Below are the code and all the weights of a small trained network. Each question names an input and a target symbol and asks about switching units off, where a switched-off unit gives its printed mean instead of its output.

import numpy as np


def w(rows, s, z=0):
    codes = np.array(rows[::2]) - 128.0
    scale = np.full(codes.shape[1], s)
    scale[-1] = z or s
    return codes * scale


def softmax(a):
    e = np.exp(a - a.max(-1, keepdims=True))
    return e / e.sum(-1, keepdims=True)


def log_softmax(a):
    a = a - a.max(-1, keepdims=True)
    return a - np.log(np.exp(a).sum(-1, keepdims=True))


def net(x, mask):
    ids = ['Παβδεθμξ'.index(c) for c in x.split()]
    T = len(ids)
    res = E[ids] + P[:T]
    u = 0
    for l in range(2):
        r = res
        for j in range(3):
            rows = slice(3 * j, 3 * j + 3)
            q, k, v = (r @ M[l][rows].T for M in (Q, K, V))
            z = softmax(np.where(np.tri(T) > 0, q @ k.T / 3**0.5, -1e9)) @ v
            o = O[l][rows]
            res = res + np.where(mask[u + j], z, o[:, -1]) @ o[:, :-1]
        u += 3
    return log_softmax(res[-1] @ U[:, :-1].T + U[:, -1])


Q, K, V, O = {}, {}, {}, {}
E = w([
[58,79,160],'Π',
[138,138,106],'α',
[153,105,87],'β',
[254,128,20],'δ',
[100,85,120],'ε',
[199,166,137],'θ',
[135,5,77],'μ',
[198,124,108],'ξ',
],0.0083)
P = w([
[65,62,254],'0',
[220,168,94],'1',
[115,138,104],'2',
[181,181,59],'3',
[156,128,110],'4',
[112,183,157],'5',
[164,144,150],'6',
[174,77,185],'7',
[220,139,177],'8',
],0.0045)
Q[0] = w([
[2,100,191],'L0H1',
[208,124,3],'L0H1',
[74,216,227],'L0H1',
[171,95,84],'L0H2',
[135,113,27],'L0H2',
[123,117,114],'L0H2',
[114,181,162],'L0H3',
[66,121,92],'L0H3',
[170,146,126],'L0H3',
],0.0069)
K[0] = w([
[253,216,72],'L0H1',
[59,15,131],'L0H1',
[210,247,52],'L0H1',
[75,100,119],'L0H2',
[94,29,34],'L0H2',
[118,93,92],'L0H2',
[95,209,59],'L0H3',
[61,105,133],'L0H3',
[42,160,115],'L0H3',
],0.0055)
V[0] = w([
[162,186,182],'L0H1',
[206,254,190],'L0H1',
[173,184,63],'L0H1',
[163,154,147],'L0H2',
[138,185,141],'L0H2',
[158,87,33],'L0H2',
[188,93,84],'L0H3',
[146,145,67],'L0H3',
[79,109,220],'L0H3',
],0.0084)
O[0] = w([
[191,162,66,98],'L0H1',
[235,106,112,75],'L0H1',
[203,48,224,128],'L0H1',
[171,161,167,150],'L0H2',
[183,161,142,105],'L0H2',
[117,128,254,248],'L0H2',
[112,47,236,254],'L0H3',
[40,109,202,182],'L0H3',
[224,184,12,13],'L0H3',
],0.0058,0.0026)
Q[1] = w([
[145,80,175],'L1H1',
[182,128,216],'L1H1',
[169,131,60],'L1H1',
[169,75,156],'L1H2',
[155,128,146],'L1H2',
[178,51,166],'L1H2',
[144,1,166],'L1H3',
[185,98,77],'L1H3',
[154,31,129],'L1H3',
],0.0093)
K[1] = w([
[135,99,97],'L1H1',
[159,53,117],'L1H1',
[179,141,168],'L1H1',
[106,134,43],'L1H2',
[101,104,45],'L1H2',
[83,183,2],'L1H2',
[209,74,66],'L1H3',
[189,48,167],'L1H3',
[158,58,141],'L1H3',
],0.007)
V[1] = w([
[132,197,46],'L1H1',
[11,187,133],'L1H1',
[216,254,91],'L1H1',
[58,133,206],'L1H2',
[172,82,150],'L1H2',
[101,41,85],'L1H2',
[179,41,121],'L1H3',
[68,217,42],'L1H3',
[177,92,135],'L1H3',
],0.0093)
O[1] = w([
[255,109,197,31],'L1H1',
[178,39,88,62],'L1H1',
[157,155,242,29],'L1H1',
[105,47,31,138],'L1H2',
[77,204,142,175],'L1H2',
[89,107,107,160],'L1H2',
[8,229,222,201],'L1H3',
[223,44,160,2],'L1H3',
[69,238,150,172],'L1H3',
],0.0055,0.0034)
U = w([
[87,211,152,137],'Π',
[163,253,206,225],'α',
[221,83,119,24],'β',
[130,121,92,4],'δ',
[115,163,179,253],'ε',
[10,193,3,125],'θ',
[101,84,68,132],'μ',
[160,116,118,48],'ξ',
],0.0051,0.0035)

Each question gives the input, a string of symbols that net reads in full, and the target symbol t.
The units are the heads (3 rows each of Q, K, V and O). Each row of codes is followed by its name. A weight is (code - 128) times the scale printed after its matrix; where a second scale follows, it is the last column's (O and U).
mask holds one flag per head, layer by layer. A switched-off head (its flag False) gives its mean, the last column of its rows in O, instead of its output. The means were averaged over made-up inputs and are rounded, as every weight is.
A unit's drop is (log p(t) with every unit on - log p(t) with that unit switched off) / (log p(t) with every unit on - log p(t) with every unit switched off).
The circuit of an input: a set's keep is (log p(t) with only the set's units on - log p(t) with every unit switched off) / (log p(t) with every unit on - log p(t) with every unit switched off). Starting from all 6 units, units are removed one at a time, each time the one whose removal leaves the highest keep (on an exact tie, the one counted first), for as long as the keep stays at least 0.8.
circuit, biggest first: the units of the circuit, biggest drop first
most important unit: the unit with the biggest drop
heads that matter: for each layer, one digit per head in row order, 1 if its drop is at least 0.15 and else 0, layers parted by /
drop when u is switched off: that unit's drop, to one decimal
input Π θ ε, target β: circuit, biggest first	[L0H1, L1H3, L0H3, L1H1]
input Π δ δ, target β: circuit, biggest first	[L0H1, L1H3, L1H1, L0H3]
input δ δ δ δ β, target θ: most important unit	L0H3
input θ θ δ θ α, target α: circuit, biggest first	[L0H1, L1H1, L1H2, L0H2]
input θ δ ξ δ, target α: circuit, biggest first	[L0H1, L1H1, L1H2]
input Π α α, target β: circuit, biggest first	[L1H3, L0H1, L0H3, L1H1]
input δ δ ξ θ ε, target θ: circuit, biggest first	[L0H3, L1H1, L1H3, L1H2]
input δ δ ε θ δ ε Π δ, target θ: heads that matter	101 / 101
input δ θ ξ δ ξ ξ α θ μ, target θ: heads that matter	001 / 101
input δ δ Π μ θ Π Π, target θ: circuit, biggest first	[L1H1, L0H3, L1H3, L1H2]
input θ θ ξ, target α: drop when L0H1 is switched off	0.4
input δ ξ δ δ θ θ μ θ ξ, target θ: drop when L1H3 is switched off	0.4
input δ α μ, target θ: drop when L1H1 is switched off	0.5
input Π ξ ξ, target β: most important unit	L0H1
